Here is a tiny trained network, its code and every weight. The questions are about switching its units off for an input and a target symbol, where a switched-off unit gives its printed mean instead of its output.

import numpy as np


def w(rows, s, z=0):
    codes = np.array(rows[::2]) - 128.0
    scale = np.full(codes.shape[1], s)
    scale[-1] = z or s
    return codes * scale


def norm(h):
    return h / np.sqrt((h * h).mean(-1, keepdims=True) + 1e-5)


def softmax(a):
    e = np.exp(a - a.max(-1, keepdims=True))
    return e / e.sum(-1, keepdims=True)


def log_softmax(a):
    a = a - a.max(-1, keepdims=True)
    return a - np.log(np.exp(a).sum(-1, keepdims=True))


def net(x, mask):
    ids = ['ΔΛΦΨΩβγεθμτ'.index(c) for c in x.split()]
    T = len(ids)
    res = E[ids] + P[:T]
    u = 0
    for l in range(2):
        r = norm(res)
        for j in range(3):
            rows = slice(4 * j, 4 * j + 4)
            q, k, v = (r @ M[l][rows].T for M in (Q, K, V))
            z = softmax(np.where(np.tri(T) > 0, q @ k.T / 4**0.5, -1e9)) @ v
            o = O[l][rows]
            res = res + np.where(mask[u + j], z, o[:, -1]) @ o[:, :-1]
        u += 3
    return log_softmax(norm(res)[-1] @ U[:, :-1].T + U[:, -1])


Q, K, V, O = {}, {}, {}, {}
E = w([
[113,134,193,115,122,125,84,124],'Δ',
[49,235,89,231,83,104,109,151],'Λ',
[147,155,153,51,147,132,179,80],'Φ',
[183,180,141,136,156,189,145,179],'Ψ',
[211,172,147,94,74,77,108,194],'Ω',
[111,254,112,12,7,180,157,111],'β',
[210,186,150,181,106,85,200,67],'γ',
[126,63,164,122,81,152,188,189],'ε',
[16,167,165,110,164,106,187,129],'θ',
[130,140,63,126,82,171,109,110],'μ',
[163,125,127,128,3,82,139,87],'τ',
],0.0064)
P = w([
[139,46,97,148,181,147,3,42],'0',
[210,174,131,129,21,149,136,84],'1',
[194,186,136,144,28,162,147,113],'2',
[180,171,141,156,42,178,165,112],'3',
[166,159,125,168,47,195,166,122],'4',
[158,172,130,177,53,206,172,104],'5',
[159,173,130,180,53,200,183,116],'6',
[173,171,127,178,30,208,190,119],'7',
[164,170,137,189,41,222,181,99],'8',
[179,170,138,184,49,240,184,114],'9',
[171,174,125,189,36,233,200,100],'10',
[170,178,156,189,43,226,182,118],'11',
[174,154,155,199,58,244,180,109],'12',
[201,156,147,195,19,224,200,120],'13',
],0.0022)
Q[0] = w([
[221,54,132,65,89,203,96,94],'0.h0',
[191,49,141,66,163,167,111,54],'0.h0',
[137,156,59,187,133,104,64,112],'0.h0',
[39,53,103,236,168,197,139,150],'0.h0',
[96,117,209,224,156,175,130,38],'0.h1',
[135,131,254,118,135,123,35,174],'0.h1',
[173,116,215,140,105,124,96,102],'0.h1',
[93,70,103,136,246,129,134,135],'0.h1',
[105,201,160,163,121,207,162,141],'0.h2',
[163,227,181,182,47,185,150,161],'0.h2',
[168,245,145,128,23,214,181,158],'0.h2',
[168,210,200,132,95,137,182,199],'0.h2',
],0.0073)
K[0] = w([
[254,125,142,91,133,128,188,136],'0.h0',
[244,97,156,18,108,169,85,71],'0.h0',
[127,41,151,168,117,159,84,157],'0.h0',
[123,154,152,143,126,22,27,151],'0.h0',
[155,88,147,23,164,83,28,173],'0.h1',
[119,80,215,162,141,157,73,20],'0.h1',
[91,140,169,143,117,177,56,132],'0.h1',
[124,86,88,102,184,60,137,95],'0.h1',
[102,63,127,143,183,90,108,99],'0.h2',
[134,77,118,194,190,143,96,106],'0.h2',
[150,14,97,196,197,160,78,122],'0.h2',
[149,102,64,184,192,102,61,113],'0.h2',
],0.0075)
V[0] = w([
[43,100,121,115,113,139,129,163],'0.h0',
[135,159,151,135,118,224,175,48],'0.h0',
[159,147,154,58,127,124,54,51],'0.h0',
[74,229,127,165,134,68,135,156],'0.h0',
[121,110,118,210,127,102,58,105],'0.h1',
[130,104,149,180,116,81,220,48],'0.h1',
[95,128,254,130,67,203,70,114],'0.h1',
[129,49,145,60,186,39,86,151],'0.h1',
[96,112,113,114,82,101,222,145],'0.h2',
[97,136,130,70,107,60,101,107],'0.h2',
[105,236,154,77,70,168,189,115],'0.h2',
[96,90,120,81,92,165,72,136],'0.h2',
],0.0046)
O[0] = w([
[79,55,160,77,100,177,129,111,85],'0.h0',
[115,141,85,159,180,159,172,73,203],'0.h0',
[82,209,54,87,150,59,124,150,131],'0.h0',
[176,160,205,79,128,145,90,61,138],'0.h0',
[72,163,173,159,136,79,74,110,109],'0.h1',
[120,41,147,181,120,98,191,19,125],'0.h1',
[54,243,119,141,100,111,254,164,221],'0.h1',
[138,112,159,54,150,35,100,134,3],'0.h1',
[128,158,115,195,95,149,83,201,85],'0.h2',
[111,117,163,118,151,160,48,99,118],'0.h2',
[196,237,57,125,117,183,62,146,134],'0.h2',
[67,106,105,83,157,109,108,131,147],'0.h2',
],0.0045,0.0054)
Q[1] = w([
[208,245,101,123,30,190,202,59],'1.h0',
[198,149,137,151,62,141,99,53],'1.h0',
[144,35,128,197,204,33,5,155],'1.h0',
[131,143,116,100,199,68,99,221],'1.h0',
[219,48,189,129,187,24,1,148],'1.h1',
[152,232,51,80,88,154,215,178],'1.h1',
[217,12,159,154,206,64,70,204],'1.h1',
[137,40,139,130,220,88,47,47],'1.h1',
[95,94,187,141,213,47,111,150],'1.h2',
[190,113,154,194,99,123,147,188],'1.h2',
[99,127,33,108,146,84,121,143],'1.h2',
[125,130,89,187,186,178,137,76],'1.h2',
],0.0067)
K[1] = w([
[63,7,113,142,171,67,25,96],'1.h0',
[134,8,116,105,171,107,136,185],'1.h0',
[183,178,155,138,81,187,254,208],'1.h0',
[146,183,115,177,50,183,239,97],'1.h0',
[183,169,160,156,102,157,248,53],'1.h1',
[75,107,104,85,194,159,16,132],'1.h1',
[199,181,178,193,131,178,229,107],'1.h1',
[216,181,139,131,52,120,212,98],'1.h1',
[155,181,199,87,130,105,165,185],'1.h2',
[169,47,142,167,121,73,77,176],'1.h2',
[183,196,57,107,70,159,174,163],'1.h2',
[111,119,119,106,190,193,70,161],'1.h2',
],0.0063)
V[1] = w([
[145,36,135,207,193,160,26,107],'1.h0',
[126,88,200,101,147,89,61,213],'1.h0',
[85,146,130,111,2,196,87,132],'1.h0',
[201,123,168,77,156,195,169,209],'1.h0',
[106,52,99,116,98,174,182,131],'1.h1',
[55,106,89,46,161,97,133,69],'1.h1',
[123,171,60,121,163,157,14,157],'1.h1',
[206,68,45,196,143,45,119,117],'1.h1',
[97,107,122,140,228,31,46,155],'1.h2',
[119,27,152,111,145,79,61,148],'1.h2',
[152,111,85,103,108,107,31,110],'1.h2',
[129,185,119,117,159,54,125,166],'1.h2',
],0.0042)
O[1] = w([
[139,136,144,198,2,96,232,84,69],'1.h0',
[85,223,148,52,40,141,140,88,113],'1.h0',
[37,95,77,71,89,36,55,189,132],'1.h0',
[21,197,82,134,165,194,179,90,45],'1.h0',
[88,200,173,180,146,108,177,191,84],'1.h1',
[140,104,199,152,138,215,75,224,168],'1.h1',
[161,24,58,142,54,203,214,154,161],'1.h1',
[191,206,78,23,134,118,202,234,135],'1.h1',
[132,159,174,158,113,236,234,139,15],'1.h2',
[161,236,89,155,101,215,188,113,2],'1.h2',
[50,148,107,177,61,154,175,113,83],'1.h2',
[122,49,186,170,122,163,136,99,130],'1.h2',
],0.0036,0.0057)
U = w([
[27,201,154,156,130,80,170,167,222],'Δ',
[100,160,199,225,83,184,38,88,98],'Λ',
[127,100,54,69,236,64,167,77,28],'Φ',
[183,162,136,178,195,255,138,168,43],'Ψ',
[205,145,170,58,92,58,53,199,189],'Ω',
[122,185,96,26,56,194,156,90,178],'β',
[212,160,158,209,145,98,202,38,1],'γ',
[88,22,155,153,79,170,218,195,131],'ε',
[107,72,230,48,147,138,94,70,201],'θ',
[70,108,8,171,137,148,41,158,16],'μ',
[106,70,116,141,28,33,121,67,154],'τ',
],0.0077,0.002)

Each question gives the input, a string of symbols that net reads in full, and the target symbol t.
The units are the heads (4 rows each of Q, K, V and O). Each row of codes is followed by its name. A weight is (code - 128) times the scale printed after its matrix; where a second scale follows, it is the last column's (O and U).
mask holds one flag per head, layer by layer. A switched-off head (its flag False) gives its mean, the last column of its rows in O, instead of its output. The means were averaged over made-up inputs and are rounded, as every weight is.
A unit's drop is (log p(t) with every unit on - log p(t) with that unit switched off) / (log p(t) with every unit on - log p(t) with every unit switched off).
The circuit of an input: a set's keep is (log p(t) with only the set's units on - log p(t) with every unit switched off) / (log p(t) with every unit on - log p(t) with every unit switched off). Starting from all 6 units, units are removed one at a time, each time the one whose removal leaves the highest keep (on an exact tie, the one counted first), for as long as the keep stays at least 0.8.
circuit, biggest first: the units of the circuit, biggest drop first
most important unit: the unit with the biggest drop
which heads matter: for each layer, one digit per head in row order, 1 if its drop is at least 0.15 and else 0, layers parted by /
input Λ Λ τ μ ε θ Φ Ψ τ β, target τ: most important unit => 1.h0
input Ψ μ γ τ, target Φ: circuit, biggest first => 0.h2, 1.h0
input μ Λ Ψ Ω Ψ Δ, target ε: circuit, biggest first => 1.h1, 0.h1
input ε Φ τ τ β γ Ω Ω, target Δ: circuit, biggest first => 1.h1, 0.h0
input τ Ψ Ψ Ψ, target Ω: which heads matter => 000 / 110
input μ ε ε γ ε τ Ψ γ μ Ψ Ω Ω γ, target ε: which heads matter => 010 / 010
input Ω Φ ε Ω β Ψ ε Ω Λ, target β: circuit, biggest first => 1.h0, 0.h1, 1.h1
input Φ ε Δ ε Ω θ Φ Λ Ω Ω, target Ψ: circuit, biggest first => 1.h0, 0.h1
input Ψ β Ω ε Δ Λ ε Δ, target Φ: which heads matter => 001 / 101
input Ω τ θ μ γ Ω Ω γ τ, target β: which heads matter => 011 / 100
input Ω Λ τ, target β: which heads matter => 010 / 100
input Ψ ε θ τ τ Δ τ γ τ, target Φ: circuit, biggest first => 1.h0, 0.h2
input θ τ γ θ, target Λ: which heads matter => 001 / 010
input ε Ω Ω μ Δ, target Δ: which heads matter => 000 / 000
input β τ γ, target μ: most important unit => 1.h0
input Δ Ω ε μ τ μ Ω β Ψ τ, target θ: circuit, biggest first => 0.h2, 1.h1
input μ β τ τ Φ γ γ Ω τ γ μ β Ω Ω, target ε: circuit, biggest first => 0.h1, 1.h1
input γ Ω Ψ Ω Ω ε ε γ Φ, target γ: which heads matter => 011 / 100
input Λ Δ Ψ Ψ θ γ β, target τ: which heads matter => 100 / 110
input τ Δ τ γ τ ε μ Ω Φ ε τ θ τ τ, target Ω: most important unit => 0.h1
input θ Λ Λ Φ Ψ, target Λ: which heads matter => 100 / 010
input γ μ ε Λ Λ ε ε ε Φ Φ, target γ: circuit, biggest first => 0.h1, 1.h0
input Λ μ τ Δ Ω Ω Ω Λ ε τ Φ, target τ: circuit, biggest first => 1.h0, 0.h1, 1.h1
input Ψ μ Ψ ε Ω τ μ Ω μ θ β β μ, target Φ: circuit, biggest first => 0.h2, 1.h2
input Λ γ Ω β μ ε β Ω ε, target τ: circuit, biggest first => 0.h0, 1.h1
input Ψ Ω Ω β τ Λ Φ Ω Ω Ψ Ω Ψ Ω μ, target Φ: circuit, biggest first => 0.h2, 1.h0
input ε Ψ Ω β γ μ, target Δ: circuit, biggest first => 1.h1, 0.h2
